Each name stands for a flat space through zero: a line, a plane or more. A row that begins with a name and a colon came from that space; any other row is followed by the name of the space it lies nearest, among the names in its block.
z256-z456: 0.814  -0.400  2.589  -0.011  3.980  -1.622  0.485  -0.971  0.458  -0.177  1.860  0.852  1.058  2.116  -2.838  -0.539  2.750  -2.951  0.160  -2.435  0.152  -0.541  -0.932  3.349  -0.847  -1.858  2.499  0.337  -2.227  0.704  0.003  -1.355  -0.756  -3.150  0.504  3.115  -1.484  1.370  -1.379  -0.295  -0.235  2.236  -1.162  -0.093  1.276  3.254
z550-z573: 7.450  1.385  3.504  1.769  -0.286  -0.439  1.406  -2.474  -0.343  -0.471  1.865  0.984  2.455  1.950  -1.427  3.390  -4.646  -3.055  -3.085  -1.801  -1.040  0.643  2.600  1.265  1.384  -2.935  1.132  2.781  -1.912  2.573  5.053  -3.001  1.117  -2.406  2.971  2.585  -2.262  4.699  2.783  3.341  -0.105  0.329  1.772  0.536  2.573  -1.474
z391-z690: -0.929  -2.771  2.457  -1.854  3.780  2.018  0.951  -1.149  -2.643  -1.056  -0.833  -0.600  -4.540  -1.331  0.039  -0.503  -0.541  0.624  2.520  -1.744  -0.084  -2.926  -1.842  -0.643  -1.637  1.666  -0.835  -1.913  -2.171  0.634  -0.423  1.219  -0.031  -1.594  3.697  -0.084  0.441  1.024  0.786  -0.824  2.376  3.461  2.042  0.941  7.070  3.585
z558-z552: 3.898  -0.261  2.302  -0.950  -3.236  1.985  3.129  -1.442  3.010  -0.840  -1.916  2.274  -1.380  -3.216  2.746  3.015  -1.292  -2.632  -1.746  -0.694  -2.592  3.801  -0.261  1.003  0.956  -2.448  3.576  -2.376  -5.720  0.092  1.703  -2.054  1.780  1.242  0.433  -3.426  0.229  0.620  -0.578  3.952  0.101  -1.831  3.121  -0.409  -1.851  -1.646
0.337  -2.460  0.352  1.182  1.001  -0.420  -1.226  -0.835  -0.716  -1.695  0.284  -3.636  2.896  -0.189  1.827  -3.652  -0.396  0.567  0.726  1.164  0.404  0.117  -0.069  0.335  0.566  -1.771  0.975  0.460  -1.712  -0.603  -0.917  0.156  0.344  1.027  2.457  -3.111  0.951  -0.449  0.869  -1.925  1.241  -0.398  0.281  1.562  1.774  -0.428 : z558-z552
z142-z743: -2.553  2.440  0.335  -2.418  -1.789  2.394  -0.540  1.200  2.056  -2.457  -0.892  2.267  1.578  -0.352  1.768  1.114  -0.341  -2.802  0.067  0.574  -0.385  0.745  0.075  3.940  0.085  0.695  2.590  -1.306  0.551  -3.767  0.661  -0.225  -3.757  -2.483  1.746  -0.382  -1.288  -3.155  -0.935  1.606  0.510  0.654  -1.500  -0.920  -0.369  0.492
z190-z303: 0.185  -0.579  -4.189  0.050  -1.965  -1.117  -0.434  2.425  2.419  0.355  -4.087  2.422  0.713  3.297  0.231  -3.837  -0.364  5.567  -1.392  0.251  1.748  4.861  5.024  -3.123  0.233  1.665  -4.552  -3.201  2.002  -1.534  0.854  4.816  0.189  3.606  3.596  -0.689  2.798  4.019  3.230  -2.686  3.125  0.736  2.175  -0.643  3.487  -2.949
-1.893  -0.866  -0.147  0.130  0.568  -1.077  -0.612  -0.590  -0.511  -2.666  -0.976  0.289  3.106  1.291  -1.579  -1.070  0.490  0.233  -0.465  -2.371  -1.199  -1.566  -1.284  0.946  -1.742  1.590  -0.483  1.626  -0.475  1.082  1.165  2.067  -1.426  -1.172  -2.181  -0.630  -2.292  1.671  -0.407  0.954  0.654  -1.012  -2.533  0.664  0.743  1.046 : z256-z456
z978-z803: -2.616  1.406  -0.315  -0.134  -3.628  -0.353  -0.665  -0.362  -2.241  -1.196  -2.211  -1.136  0.966  1.537  0.552  -1.422  3.295  -1.000  2.188  -2.275  0.610  -3.241  1.651  1.331  0.748  1.032  1.065  -0.405  2.502  -0.772  0.729  -1.817  1.441  -0.087  2.266  0.750  -0.950  0.186  -1.676  -0.044  1.576  -2.836  -0.589  -0.184  -0.698  1.191
2.107  0.805  0.674  -0.837  0.075  0.463  0.647  -1.911  -1.450  1.964  1.119  2.683  0.810  -1.649  -0.364  -2.476  -0.097  2.542  0.605  2.951  0.082  -1.608  2.447  -1.722  -0.641  -0.267  -3.488  1.851  0.275  4.067  -1.724  0.847  -1.477  -0.020  1.469  -1.532  0.329  3.143  0.007  2.111  -4.242  -4.346  -1.428  1.066  -1.696  2.607 : z142-z743
z391-z690: -0.161  1.011  -2.146  0.781  0.308  -0.403  0.709  -1.352  0.825  2.362  -0.490  0.053  0.387  -0.093  0.448  0.979  0.111  0.225  -1.019  -2.297  0.919  0.325  0.836  1.416  1.123  -1.699  -0.659  -0.535  -0.914  0.101  2.357  0.306  3.604  1.997  -0.171  0.910  1.910  -0.943  0.916  0.177  -0.758  -1.376  -3.090  -0.543  -4.231  -0.799
-0.228  -0.816  0.909  0.277  -0.920  1.512  -1.835  0.100  0.042  -1.423  0.324  -1.838  1.494  0.733  0.068  -0.951  -0.248  -1.518  -0.687  1.152  0.621  3.172  3.083  1.000  0.736  1.199  -0.239  1.201  0.573  1.533  -3.279  0.720  -1.150  -0.360  -1.321  0.181  0.225  0.138  0.716  1.233  -1.422  -1.372  1.260  -1.402  -0.186  -1.326 : z391-z690
0.299  -3.449  1.454  1.860  2.749  0.669  -1.689  -1.448  0.750  -3.804  0.106  -1.987  -0.949  0.190  -1.830  0.442  -0.536  -0.508  0.317  -0.428  1.172  1.131  -2.831  0.470  1.166  2.116  -1.783  -0.088  -1.483  0.577  -2.772  -0.384  0.734  1.356  -3.370  -0.645  0.922  -0.249  -0.053  3.902  0.170  -0.999  1.981  -0.044  5.109  -1.911 : z391-z690
z378-z167: -1.481  -2.161  0.950  -3.079  1.253  3.994  3.731  1.728  -0.684  -0.912  -1.851  4.151  -0.123  -2.109  -0.238  -3.328  1.099  1.674  0.542  -0.321  4.345  -5.547  2.853  -1.962  -2.126  2.744  -1.233  -1.170  3.668  -1.638  -2.237  5.559  -2.084  2.859  -0.229  -0.862  -0.814  -2.952  2.422  -3.208  2.235  3.727  5.841  2.269  -2.996  -2.988
z550-z573: 4.657  0.782  2.211  -1.350  -2.924  3.132  -1.322  1.699  -0.514  -0.292  -1.155  0.160  2.160  -2.034  -1.360  0.671  -0.626  -1.285  -1.489  4.273  2.110  0.010  3.849  -3.887  2.725  3.189  -2.852  2.152  4.152  4.801  3.797  0.581  2.493  5.386  -0.734  2.050  -3.249  1.350  3.087  0.805  0.213  -0.546  0.977  -1.206  1.261  -4.090
-3.435  0.620  -0.096  -3.220  -0.127  -0.842  2.573  -1.259  -4.219  5.049  3.429  2.254  -2.176  -6.547  0.227  -6.233  2.147  -0.249  -1.982  1.215  -1.675  -0.612  -1.745  0.773  -1.037  3.010  2.508  -3.565  0.633  -0.721  -3.351  4.349  -3.375  -1.555  1.451  0.349  1.468  -0.145  -1.479  -2.732  0.839  -3.784  0.468  -1.043  -2.800  1.767 : z550-z573
z378-z167: -0.609  0.389  -0.861  2.423  0.341  -0.343  -0.339  0.256  1.173  -1.394  1.617  0.749  -1.239  -0.176  -0.545  2.405  0.889  -2.089  1.942  0.975  -0.924  1.088  1.229  2.185  -0.477  0.186  -0.710  -1.041  0.823  0.329  -0.429  -2.016  -0.936  0.014  -1.174  -0.336  -0.443  -0.819  0.290  1.016  -1.798  1.798  -1.314  -2.180  1.752  0.593
2.100  -1.531  -2.813  -0.624  -2.100  -1.160  0.241  2.683  1.696  -0.433  -4.141  2.151  0.904  2.562  -0.380  -3.441  -0.365  4.388  0.357  0.070  2.425  3.429  5.313  -2.631  2.986  1.159  -5.136  -3.328  0.902  -1.423  0.485  2.937  0.223  2.897  2.359  0.878  3.475  4.067  2.577  -1.378  3.758  0.689  2.808  -0.229  3.198  -3.331 : z190-z303
-1.483  1.123  -0.387  3.646  -0.751  0.928  -1.274  -2.095  1.076  -0.372  0.927  0.896  -0.655  -1.753  0.333  -0.617  2.905  -0.723  2.684  0.542  0.783  0.259  -0.394  0.267  -1.148  3.802  -2.286  -5.689  2.106  0.606  1.547  -2.970  -4.102  0.563  0.335  0.682  -2.698  -0.512  -0.440  -0.622  -1.803  2.692  0.985  -0.958  2.088  -0.959 : z378-z167
z978-z803: 0.401  -3.146  0.382  -1.307  -0.558  1.273  -2.152  0.655  0.490  -0.122  0.067  2.985  -2.891  -0.691  -3.366  2.326  -0.430  -1.321  -0.844  1.602  -0.449  -2.016  -2.586  -2.522  2.102  -0.784  -1.548  -1.324  -1.416  -0.851  0.788  -0.097  0.624  -0.396  -1.576  0.222  2.581  0.904  0.032  0.140  4.698  -3.946  1.696  -2.495  -0.318  -1.445

Each name stands for a flat space through zero: a line, a plane or more. A row that begins with a name and a colon came from that space; any other row is followed by the name of the space it lies nearest, among the names in its block.
z648_z698: -3.514  -0.286  -1.397  2.684  1.065  0.532  1.651  0.983  -1.628  3.483  -1.658  -0.285  -4.661  1.846  -0.948  1.065  -1.802  0.791  2.948  1.199  2.498  2.266  0.292  -4.155  -1.026  -3.079  8.212  3.235  -4.782  -2.336  1.581  -2.769  -0.955  -0.742  6.587  0.795  4.238  -3.555  1.846  1.640  6.387  1.572  -0.743  5.274  0.329  -4.299
z783_z616: 0.199  2.294  4.188  -0.396  1.564  0.549  2.080  1.289  -3.369  2.572  1.057  2.880  2.314  -0.415  0.537  -1.051  -2.012  -0.219  0.700  1.620  6.378  0.249  2.624  -0.320  1.415  -3.721  0.881  1.074  1.082  3.169  -5.251  -1.470  -2.507  0.374  -4.832  1.315  2.094  2.231  1.598  -0.482  2.695  -1.453  -0.714  1.112  0.927  -0.898
z788_z682: 0.456  -3.996  -1.638  2.154  -1.179  -2.949  -0.172  -3.724  -2.775  2.254  -2.576  2.973  4.979  0.840  0.028  -2.467  -1.675  -0.767  1.907  -2.655  -3.133  1.243  -2.024  -2.902  -1.614  -3.065  -0.135  1.918  -1.641  -2.770  4.444  0.996  -0.192  2.921  -4.144  3.680  -3.024  -5.909  3.753  1.068  -2.410  1.365  1.578  -2.437  0.948  -0.176
0.018  -0.802  -1.944  0.460  3.479  -1.809  -0.380  0.532  -0.335  -0.874  2.182  -2.245  1.946  -1.401  -2.759  -2.655  0.369  -3.612  1.787  1.012  -0.474  -2.717  -4.020  0.038  2.352  1.493  -0.813  1.542  5.148  -0.853  4.396  0.582  3.451  1.043  -0.364  -0.276  0.366  -2.189  -0.977  -1.056  3.439  -1.388  -0.483  -1.324  -0.763  3.142 : z783_z616
z118_z953: -4.545  0.385  -1.479  1.004  -0.188  3.812  0.143  1.268  -0.695  -1.550  -0.534  -0.769  -0.689  -3.868  -0.228  1.067  -0.015  0.307  -0.277  -0.295  4.479  3.144  1.669  0.284  1.274  0.247  2.202  -0.401  -7.109  1.271  2.119  2.833  -0.138  1.490  0.775  0.418  1.966  -3.059  -0.060  -6.628  0.836  -3.855  0.078  -1.150  -5.854  4.434
z519_z915: 2.354  1.327  -3.834  0.883  -2.146  -2.417  -1.450  1.428  0.930  2.846  -3.003  3.301  3.381  1.490  -0.754  1.864  0.339  -0.637  4.140  1.086  0.425  -0.823  -1.883  -0.646  0.216  0.051  1.311  2.225  0.227  4.701  3.828  -1.428  -0.250  3.477  2.600  0.162  1.575  -2.367  1.560  4.019  0.174  4.195  -1.918  -3.374  -4.390  -1.597
2.897  -7.503  1.043  -0.482  -0.788  -1.948  2.397  -4.355  -1.296  -0.309  -2.199  -1.299  0.838  3.848  -1.594  -0.858  -3.860  1.446  -0.797  1.059  0.401  -1.553  -1.156  -1.796  0.712  0.185  3.601  1.420  -2.369  0.969  0.448  2.391  4.257  -3.329  -0.433  1.065  -1.998  -2.893  -0.400  3.876  2.493  1.202  -0.577  -2.828  0.265  -1.802 : z788_z682
z118_z953: 3.630  0.045  -2.592  -0.608  0.447  -2.199  -1.801  -3.172  2.650  0.563  0.360  -5.418  4.109  -0.530  1.869  0.897  -4.521  -1.958  -2.723  0.674  -0.617  4.243  -1.768  2.404  4.674  -0.233  4.501  -2.403  3.030  -1.300  -3.068  -0.132  -2.156  -4.674  -0.788  1.823  0.789  1.128  2.188  7.442  -0.163  0.235  -0.623  0.824  0.876  4.468
z648_z698: 6.739  -3.379  8.417  -1.215  1.013  1.629  3.995  -2.400  3.080  -4.973  -1.668  -4.651  2.898  -8.828  0.840  1.552  -1.564  -5.869  3.397  -1.711  0.821  -0.724  -0.246  -2.697  -0.303  -0.506  -2.387  -4.401  -1.659  -2.139  5.606  -1.264  -3.666  0.069  1.729  0.609  1.573  6.284  -2.965  0.750  -9.388  0.148  -1.725  -5.536  -1.053  3.327
z519_z915: 1.543  1.919  1.129  -0.338  -2.437  2.481  3.576  -1.535  -0.988  3.818  2.950  1.168  -1.518  -5.017  -1.680  -1.140  0.433  -2.719  0.408  -1.047  1.354  4.850  1.524  -3.395  -1.153  0.941  1.761  -0.423  0.008  -0.028  -0.156  -3.017  -2.392  -2.129  -4.573  -6.350  3.947  2.246  0.203  1.412  -2.765  -3.901  -0.589  3.187  2.143  1.053
-0.094  2.398  0.262  0.424  -2.506  1.162  -0.479  0.729  2.348  4.004  -0.555  2.830  -0.443  3.550  -1.833  -1.044  2.084  -1.780  -2.712  1.247  -2.202  0.099  -1.577  0.424  -2.029  1.914  -0.989  -1.945  1.403  5.054  1.494  -0.234  1.587  0.350  -0.423  1.625  0.455  0.301  -0.710  1.553  4.612  -0.637  -0.437  3.886  1.261  0.104 : z783_z616
-2.082  -3.708  -5.460  -2.072  1.538  -2.765  -0.715  -1.702  3.413  -2.215  -4.438  2.207  -1.262  2.105  -0.027  -1.636  -2.244  0.825  -0.511  4.370  -4.019  2.248  -2.807  -1.412  -2.521  2.804  2.636  -0.714  -3.497  2.098  4.959  0.817  2.286  -1.090  4.297  2.259  -1.837  -0.918  0.480  1.951  -3.486  4.392  -1.959  -4.156  -0.445  3.430 : z519_z915
-0.918  1.882  -2.762  1.816  -2.111  -0.919  2.623  -1.263  2.562  0.610  -2.152  2.256  5.688  0.889  3.566  0.619  3.554  3.335  3.240  1.216  -3.731  -0.639  -1.141  -0.008  -2.129  -2.465  2.379  1.652  -2.356  -1.132  0.766  -1.875  0.323  1.746  -0.237  1.794  0.924  -0.387  4.364  -2.475  2.235  0.423  -2.742  2.472  -2.274  0.355 : z788_z682
0.373  -0.178  -2.734  0.649  0.632  2.162  1.234  -0.766  -2.482  0.473  -0.817  -2.721  2.236  -5.821  -1.840  -0.749  -0.701  -0.315  2.172  -3.740  -2.748  -0.085  -3.087  -0.264  1.027  -2.232  -2.824  -0.735  5.703  2.314  3.594  0.291  1.069  -2.086  0.996  -0.996  -0.932  -4.038  -5.039  -2.734  0.589  0.566  -0.387  -1.966  -0.520  1.346 : z783_z616
